Below are the code and all the weights of a small trained network. Each question names an input and a class and asks about switching units off, where a switched-off unit gives its printed mean instead of its output.

import numpy as np


def w(rows, s, z=0):
    codes = np.array(rows[::2]) - 128.0
    scale = np.full(codes.shape[1], s)
    scale[-1] = z or s
    return codes * scale


def f(y):
    return np.maximum(y, 0)


def log_softmax(a):
    a = a - a.max(-1, keepdims=True)
    return a - np.log(np.exp(a).sum(-1, keepdims=True))


def net(x, mask):
    res = np.array(x, float).reshape(1, 6) / 4 @ E
    y = f(res @ A[0][:, :-1].T + A[0][:, -1])
    res = res + np.where(mask, y, B[0][:, -1]) @ B[0][:, :-1]
    return log_softmax(res[-1] @ U[:, :-1].T + U[:, -1])


A, B = {}, {}
E = w([
[124,124,128,128,129,130],'x0',
[94,78,104,124,130,150],'x1',
[219,90,169,93,188,241],'x2',
[137,224,15,71,153,148],'x3',
[56,178,195,2,74,173],'x4',
[88,72,102,122,136,155],'x5',
],0.0068)
A[0] = w([
[48,164,95,145,106,52,146],'n0',
[114,121,139,48,73,145,63],'n1',
[86,155,188,23,65,152,126],'n2',
[207,130,160,118,124,230,82],'n3',
[70,133,148,139,80,52,169],'n4',
[161,84,171,57,206,194,76],'n5',
[194,91,126,109,189,168,74],'n6',
[98,139,175,44,95,157,83],'n7',
[184,89,75,162,174,93,131],'n8',
[124,179,55,116,121,142,175],'n9',
[112,58,254,151,112,84,159],'n10',
[181,220,85,95,137,107,167],'n11',
[82,167,202,75,111,131,106],'n12',
[154,152,196,158,98,98,252],'n13',
],0.0079,0.0026)
B[0] = w([
[84,57,216,48,196,97,210],'n0',
[186,151,77,168,78,78,179],'n1',
[208,114,93,228,52,86,235],'n2',
[67,172,233,74,206,79,206],'n3',
[68,148,206,41,186,166,211],'n4',
[93,144,177,85,140,94,217],'n5',
[129,172,181,135,155,20,195],'n6',
[139,147,48,185,80,57,202],'n7',
[186,52,28,108,44,54,210],'n8',
[104,150,118,130,181,253,187],'n9',
[84,247,40,185,179,226,254],'n10',
[116,133,87,87,122,173,197],'n11',
[220,116,95,164,49,88,200],'n12',
[155,68,132,95,95,253,202],'n13',
],0.0058,0.0067)
U = w([
[187,101,79,183,80,29,76],'0',
[144,88,123,110,113,167,254],'1',
[101,121,188,83,159,64,65],'2',
[124,141,86,153,133,251,75],'3',
],0.012,0.0047)

Each question gives the input, the list of numbers given to net, and the class t.
The units are the neurons (one row each of A and B). Each row of codes is followed by its name. A weight is (code - 128) times the scale printed after its matrix; where a second scale follows, it is the last column's (A, B and U).
mask holds one flag per neuron, in row order. A switched-off neuron (its flag False) gives its mean, the last column of its row in B, instead of its output. The means were averaged over made-up inputs and are rounded, as every weight is.
A unit's drop is (log p(t) with every unit on - log p(t) with that unit switched off) / (log p(t) with every unit on - log p(t) with every unit switched off).
The circuit of an input: a set's keep is (log p(t) with only the set's units on - log p(t) with every unit switched off) / (log p(t) with every unit on - log p(t) with every unit switched off). Starting from the 12 units with the biggest drops (on a tie, the unit counted first), units are removed one at a time, each time the one whose removal leaves the highest keep (on an exact tie, the one counted first), for as long as the keep stays at least 0.8.
circuit, biggest first: the units of the circuit, biggest drop first
most important unit: the unit with the biggest drop
top k neurons: the k neurons with the biggest drops, biggest first
input [3,-8,-7,8,-2,2], class 3: top 2 neurons => [n9; n11]
input [3,-4,4,-7,1,-2], class 3: circuit, biggest first => [n10]
input [2,2,8,5,-5,-4], class 2: circuit, biggest first => [n3; n6]
input [3,3,1,6,8,2], class 0: circuit, biggest first => [n2; n7]
input [8,3,-6,3,-3,-4], class 2: top 2 neurons => [n0; n10]
input [-3,-6,-2,5,-1,-4], class 3: circuit, biggest first => [n9; n11]
input [1,-7,4,-6,-6,-8], class 1: top 2 neurons => [n13; n2]
input [-4,2,-5,5,-1,-7], class 1: top 2 neurons => [n10; n3]
input [-1,-3,-7,-1,-6,-6], class 2: circuit, biggest first => [n0; n4]
input [-2,-3,-3,-7,1,-5], class 3: circuit, biggest first => [n10; n13]
input [-2,-8,-1,3,4,2], class 0: circuit, biggest first => [n2; n12]
input [-8,3,8,-5,2,4], class 2: circuit, biggest first => [n3; n5]
input [-2,-8,4,-6,5,2], class 3: top 2 neurons => [n10; n13]
input [-6,5,6,1,5,1], class 2: top 2 neurons => [n3; n5]
input [5,-1,6,3,-8,2], class 0: most important unit => n8
input [5,0,6,6,3,1], class 2: top 2 neurons => [n3; n10]
input [3,0,4,3,-3,2], class 2: circuit, biggest first => [n10; n2; n6]
input [5,3,-8,-5,-3,1], class 2: top 2 neurons => [n0; n4]
input [5,-4,8,4,5,0], class 2: top 2 neurons => [n3; n5]
input [-1,0,-1,6,-3,-3], class 3: circuit, biggest first => [n9]
